Below is a small trained network, with its code and all its weights. Each question gives an input and a class and asks what happens when units are switched off, that is, made to give their printed mean instead of their output.

import numpy as np


def w(rows, s, z=0):
    codes = np.array(rows[::2]) - 128.0
    scale = np.full(codes.shape[1], s)
    scale[-1] = z or s
    return codes * scale


def norm(h):
    return h / np.sqrt((h * h).mean(-1, keepdims=True) + 1e-5)


def f(y):
    return y / 2 * (1 + np.tanh(0.7978845608 * (y + 0.044715 * y**3)))


def log_softmax(a):
    a = a - a.max(-1, keepdims=True)
    return a - np.log(np.exp(a).sum(-1, keepdims=True))


def net(x, mask):
    res = np.array(x, float).reshape(1, 5) / 4 @ E
    u = 0
    for l in range(2):
        y = f(norm(res) @ A[l][:, :-1].T + A[l][:, -1])
        res = res + np.where(mask[u : u + 5], y, B[l][:, -1]) @ B[l][:, :-1]
        u += 5
    return log_softmax(norm(res)[-1] @ U[:, :-1].T + U[:, -1])


A, B = {}, {}
E = w([
[115,176,187,123,114,245,174,142,92,188,116],'x0',
[123,128,91,135,128,147,114,113,131,126,95],'x1',
[143,43,122,131,143,26,157,156,106,140,38],'x2',
[115,122,128,126,126,139,134,119,149,121,110],'x3',
[145,229,145,133,245,94,169,69,130,105,96],'x4',
],0.011)
A[0] = w([
[83,201,137,155,125,219,108,142,167,170,183,53],'0.n0',
[153,95,120,104,69,104,140,138,185,110,98,171],'0.n1',
[90,50,104,120,78,170,112,203,154,149,164,251],'0.n2',
[101,90,184,194,139,190,207,131,59,220,62,2],'0.n3',
[124,170,136,160,121,155,2,70,211,22,237,157],'0.n4',
],0.0078,0.005)
B[0] = w([
[67,62,97,226,122,127,173,123,140,10,159,205],'0.n0',
[128,128,147,133,100,114,109,100,114,105,171,170],'0.n1',
[103,87,134,115,87,82,57,183,86,231,150,255],'0.n2',
[168,110,112,46,110,144,78,113,94,166,57,181],'0.n3',
[156,135,175,22,114,122,127,168,72,220,25,253],'0.n4',
],0.011,0.0092)
A[1] = w([
[186,164,133,227,212,60,175,77,196,1,122,151],'1.n0',
[146,217,161,177,171,240,198,45,89,56,151,3],'1.n1',
[234,216,183,66,175,121,159,85,130,96,36,43],'1.n2',
[76,87,87,248,40,208,94,175,145,133,179,79],'1.n3',
[111,39,95,193,85,64,118,135,145,121,182,90],'1.n4',
],0.0099,0.0051)
B[1] = w([
[210,87,150,56,72,89,97,208,109,196,103,213],'1.n0',
[107,67,62,196,69,111,94,166,170,2,144,187],'1.n1',
[82,185,156,162,198,213,181,46,130,137,198,244],'1.n2',
[165,196,175,110,218,146,202,40,141,107,90,201],'1.n3',
[116,165,71,183,144,151,159,136,198,40,150,193],'1.n4',
],0.014,0.011)
U = w([
[217,71,136,31,77,46,51,198,71,225,29,239],'0',
[84,227,196,158,243,224,186,73,104,121,153,4],'1',
[120,82,31,203,110,76,129,131,207,2,153,51],'2',
],0.012,0.0019)

Each question gives the input, the list of numbers given to net, and the class t.
The units are the neurons (one row each of A and B). Each row of codes is followed by its name. A weight is (code - 128) times the scale printed after its matrix; where a second scale follows, it is the last column's (A, B and U).
mask holds one flag per neuron, layer by layer. A switched-off neuron (its flag False) gives its mean, the last column of its row in B, instead of its output. The means were averaged over made-up inputs and are rounded, as every weight is.
A unit's drop is (log p(t) with every unit on - log p(t) with that unit switched off) / (log p(t) with every unit on - log p(t) with every unit switched off).
The circuit of an input: a set's keep is (log p(t) with only the set's units on - log p(t) with every unit switched off) / (log p(t) with every unit on - log p(t) with every unit switched off). Starting from all 10 units, units are removed one at a time, each time the one whose removal leaves the highest keep (on an exact tie, the one counted first), for as long as the keep stays at least 0.8.
units of the circuit, in order: the units of the circuit, biggest drop first
top k neurons in layer l: the k neurons of layer l with the biggest drops, biggest first
drop when u is switched off: that unit's drop, to one decimal
input [7,8,0,4,4], class 2: units of the circuit, in order => (0.n4, 1.n1)
input [2,8,-1,2,-4], class 1: units of the circuit, in order => (1.n3)
input [-3,1,1,1,-6], class 2: top 2 neurons in layer 1 => (1.n4, 1.n0)
input [1,-8,-1,1,-5], class 1: top 2 neurons in layer 1 => (1.n0, 1.n3)
input [-5,2,1,0,5], class 0: top 2 neurons in layer 1 => (1.n0, 1.n3)
input [-7,0,-4,4,1], class 1: top 2 neurons in layer 1 => (1.n2, 1.n0)
input [1,-3,-4,7,-7], class 1: top 2 neurons in layer 1 => (1.n3, 1.n0)
input [3,-1,-2,8,1], class 2: top 2 neurons in layer 0 => (0.n2, 0.n0)
input [-1,6,2,7,6], class 0: top 2 neurons in layer 0 => (0.n4, 0.n3)
input [0,4,-7,5,-2], class 0: top 2 neurons in layer 1 => (1.n2, 1.n4)
input [-7,-4,1,6,-4], class 2: top 2 neurons in layer 0 => (0.n3, 0.n1)
input [1,8,-8,0,2], class 2: top 2 neurons in layer 0 => (0.n0, 0.n2)
input [1,-5,-6,0,8], class 2: top 2 neurons in layer 0 => (0.n2, 0.n0)
input [-7,-2,6,5,-7], class 2: units of the circuit, in order => (1.n4)
input [-6,3,3,-5,8], class 0: drop when 1.n0 is switched off => 7.4
input [-8,3,-5,4,-3], class 0: drop when 0.n4 is switched off => 0.4
input [5,-2,-6,-3,4], class 2: drop when 1.n1 is switched off => 0.5
input [0,0,-6,2,-2], class 0: drop when 0.n4 is switched off => 2.0
